Q_753: [109 145 131  94 165 103 116  85 113]
Q_29: [ 92 106 130 133 100 165  89 125 203]
Q_912: [131 109 165 131  94 165 104 136  94]
then: [109 165 131  94 165 104] => [136]
q: [ 92 106 130 133 100 165  89 125 203] => Q_29
q: [109 145 131  94 165 103 116  85 113] => Q_753
back: [165 100 133] => Q_29
back: [100 133 130 106  92] => Q_29

Q_912: [128 156 156 107 101  71 158 123 136 159 119 123 142 108]
Q_708: [151 123 158 116  91 142 119 116 136 188  98 135 140 137]
Q_212: [119 142 136 101  71 156 123 107 128 108 160 156 158 123]
Q_850: [119 118 145 132 143 149 123 158 116  91 142 119 116 111]
Q_354: [165 112 119 154 143 123 122 147 124 123 123 154 101 137]
again Q_708:  => [116]
then: [118 145 132 143 149 123] => [158]
back: [122 123 143 154 119] => Q_354
order: [123 156 119 123 142 128 108 159 107 158 136 156 101  71] => Q_912
then: [149 123 158 116  91 142 119 116] => [111]

Q_912: [128 146 148  90]
Q_470: [128 146 148 142]
Q_942: [146  97 128 154]
Q_850: [146  97 112 108]
Q_212: [128  97 128 136]
Q_708: [ 98  97 128  80]
q: [146  97 128 154] => Q_942
q: [128  97 128 136] => Q_212

Q_188: [ 87 115 117 115 118 117 121 106]
Q_338: [116  93  79  59 100 107  75 157]
Q_212: [108 117 130 138 111 131 132 110]
Q_354: [ 83 100  90  97  88 108 104 143]
Q_425: [111 104 118 115 117 104 104 118]
Q_470: [ 88 111 146 160  89 157 146 109]
Q_912: [146 121 100  83 133  97  98 127]
Q_29: [ 78 133  85 148 198  64 147 117]
back: [118 115 117 115] => Q_188
q: [ 88 111 146 160  89 157 146 109] => Q_470
back: [104 104 117 115 118 104] => Q_425
then: [108 104] => [143]
order: [115  87 118 121 117 115 117 106] => Q_188

Q_708: [174  89 150 135 194  89 106  89  87  89 154  66 121  95 178  67  97 150
  99 158 135  69 169 112 123 149 190  72 190 162  63 135]
Q_425: [126  83 192 153 192  85  68 160 127 155 148 155  97 171  64 133 182  93
 110 146  83  84  67  86 117 124 111 182 110 122 191 163]
Q_188: [ 82 140 122 127 118 135  72 177  81 147 146 151 109 115 154  78  68 128
 107  98 104 192  74 183 189 187 156 107 114 131 148  70]
Q_338: [175 138  89  66 169 190 183  65  67 119 144 125 131  80 182 103 109 180
 145  71  99 119 195  73 182 149 135 171 183 169 125 123]
Q_354: [126  72  80  98  87 149  91  80 102  94 125  77 192 124  68 118 138  95
  80 166  94  79 159 185 185 146 165 110 185  73 102 175]
Q_470: [ 75  90  96  94 130  94 133 172 154 178 118 125  66  64 116 168 117 180
  67 129  69 105 133  83 110  65 128  83  96  90  84 176]
Q_942: [165 160 119 145  86 120 186 114  85 110 131  67 186 104 109 154 132 134
 161  95  67  63  63 189  98  88 156 129 159 142 104  98]
Q_850: [174 116 150 135 194 159 106  89  87  87 154  66 121 194 178  67  97 150
  99 158 135  69 169 112 123 149 190  72 190 162  63 135]
Q_29: [ 95  94 177 166  91  80  73  87 138 110  80 126 175  98 102 146  80 185
 185 193 165 159 118  72  94 125  68 149 124 102  77  79]
Q_753: [ 86  95 130  92 174  91 153 174 195  96 116 139 153 101 110  96 124 174
 131  66 174 108 106 158 173 108 148 176 171 110 130 102]
Q_912: [ 73 112 144  78 185 128  77  88 120 104  98 154 132 184  92 120 190  87
  99 148  67 120  72 181 179 154 134  68 170 193 171 113]
back: [171 135 149 182  73 195 119  99  71 145 180 109] => Q_338
back: [148 108] => Q_753
q: [174 116 150 135 194 159 106  89  87  87 154  66 121 194 178  67  97 150
  99 158 135  69 169 112 123 149 190  72 190 162  63 135] => Q_850
order: [177 124 166  91  80 185 102  68  79 185  95 138 165  77 126  80 193 110
  98 159  94  72 118 175  87 102 149  94 125 146  73  80] => Q_29
q: [165 160 119 145  86 120 186 114  85 110 131  67 186 104 109 154 132 134
 161  95  67  63  63 189  98  88 156 129 159 142 104  98] => Q_942
again Q_188:  => [107]

Q_188: [154 107  83  78 158  76 144 135 137 143 159 105 122  72  66 170 112  48]
Q_850: [108 113 144 139 136 148 136 120  97  87 136  95 100 130 108 112 124  91]
Q_354: [138 148 132 117 139 120 100 104 122 107 103  93 102 110 138 133 129 143]
Q_29: [132 129 100 102 104  93 103 117 138 148 110 139 137 107 133 122 120 143]
Q_212: [113 108 106 108  99  97  97 115 133 146 107 137 138 112 141 114 123 149]
then: [106 108  99  97  97 115 133 146 107 137] => [138]
back: [102  93] => Q_354
order: [ 93 100 102 103 104 107 110 117 120 122 129 132 133 137 138 139 143 148] => Q_29
back: [114 141 112 138 137 107 146 133] => Q_212
then: [108 113] => [144]

Q_29: [ 94 102  98 132 132]
Q_354: [ 64  93 132  98 102]
Q_912: [ 65  93 102  98 132]
order: [ 65  93  98 102 132] => Q_912
then: [ 93 102  98] => [132]
order: [ 65  93 102 132  98] => Q_912
order: [132  98 102  93  65] => Q_912
back: [132  98 102  93] => Q_912

Q_912: [135 117 144 121 148  88 135 129 130 150 141  97 133 131 150 137 149 149
 100 138 134 153 146 129 139 144 119 153 151 106  96 125 121 143 123 124
 134 143 154 134  89 132 100 100 139 148 140]
Q_942: [ 94 131 133 144 124 149 126  90  89 128 129 182 115 129 130 117 127 126
 113 101 125  61 140 103 124 119 128 136 144 188 115 143 143  89 125  89
 132 134 123 125 134 124 135 155 120 112 144]
Q_708: [140 113 119 141 109 137 119 121 119 111 111 155 122 125 108 117 111 111
 145 120 127 124 106 118 110 112 113 106 108 159 130 108 108 111 108 135
 123 130 117 139 119 114 135 155 133 112 144]
Q_753: [ 94 131 133 144 124 149 126  90 129 128 129 182 115 129 130 117 127 134
 113 101 125  61 140 103 124 119 128 136 144 188 115 143 143 154 125  89
 132 134 123 125 134 124 135 155 120 112 144]
q: [ 94 131 133 144 124 149 126  90 129 128 129 182 115 129 130 117 127 134
 113 101 125  61 140 103 124 119 128 136 144 188 115 143 143 154 125  89
 132 134 123 125 134 124 135 155 120 112 144] => Q_753
q: [ 94 131 133 144 124 149 126  90  89 128 129 182 115 129 130 117 127 126
 113 101 125  61 140 103 124 119 128 136 144 188 115 143 143  89 125  89
 132 134 123 125 134 124 135 155 120 112 144] => Q_942
then: [143 143 154 125  89 132 134 123 125 134 124] => [135]

Q_425: [130 128  72 142 137 135 132 128 136 168 130 132 116 114  74 131 121 156
 126 118 199  43 130 119 112 132 127 136  98 140]
Q_188: [ 82 140 215 131 116  95 170 103 101 112 169 131 100 154 146  94  98 118
 157 164  53 174 151 161 156  99  97 123 132 110]
Q_29: [158 120 146 148 144 159 150 153 146 170 161 129  84 114 104 140 149 172
 101 101 102  64 105 107 100 150 168 142  94 161]
Q_470: [135 122 150 137 130 139 130 144 133 174 147 128  86 130  72 131 142 161
 122 115 112  61 130 126 117 131 144 136 102 142]
Q_212: [ 82 140 215 114 116  95 170 103 101 112 169 131 100 154 122  94  98 118
 157 164  53 174 151 161 156  99 158 123 132 110]
Q_753: [138 110 205 137 144 144 129 142 136 182 158 119 127 118  92 145 147 161
 116 108  75  79 109 125 110 149 138 137 120 130]
Q_338: [ 92 165 103 134 115  90 139  96  97 167 143 139 112 103 100 103 103 151
 158 103 164  72 158 157 169  97 155 103 107 105]
back: [132 130] => Q_425
order: [142 102 136 144 131 117 126 130  61 112 115 122 161 142 131  72 130  86
 128 147 174 133 144 130 139 130 137 150 122 135] => Q_470
again Q_188:  => [131]
back: [137 142  72 128] => Q_425
q: [ 82 140 215 131 116  95 170 103 101 112 169 131 100 154 146  94  98 118
 157 164  53 174 151 161 156  99  97 123 132 110] => Q_188

Q_188: [ 64 160  99 110 140]
Q_29: [169  53  53 152  53]
Q_912: [169  53 119  53 180]
order: [ 53 152  53 169  53] => Q_29
again Q_912:  => [53]
again Q_29:  => [53]

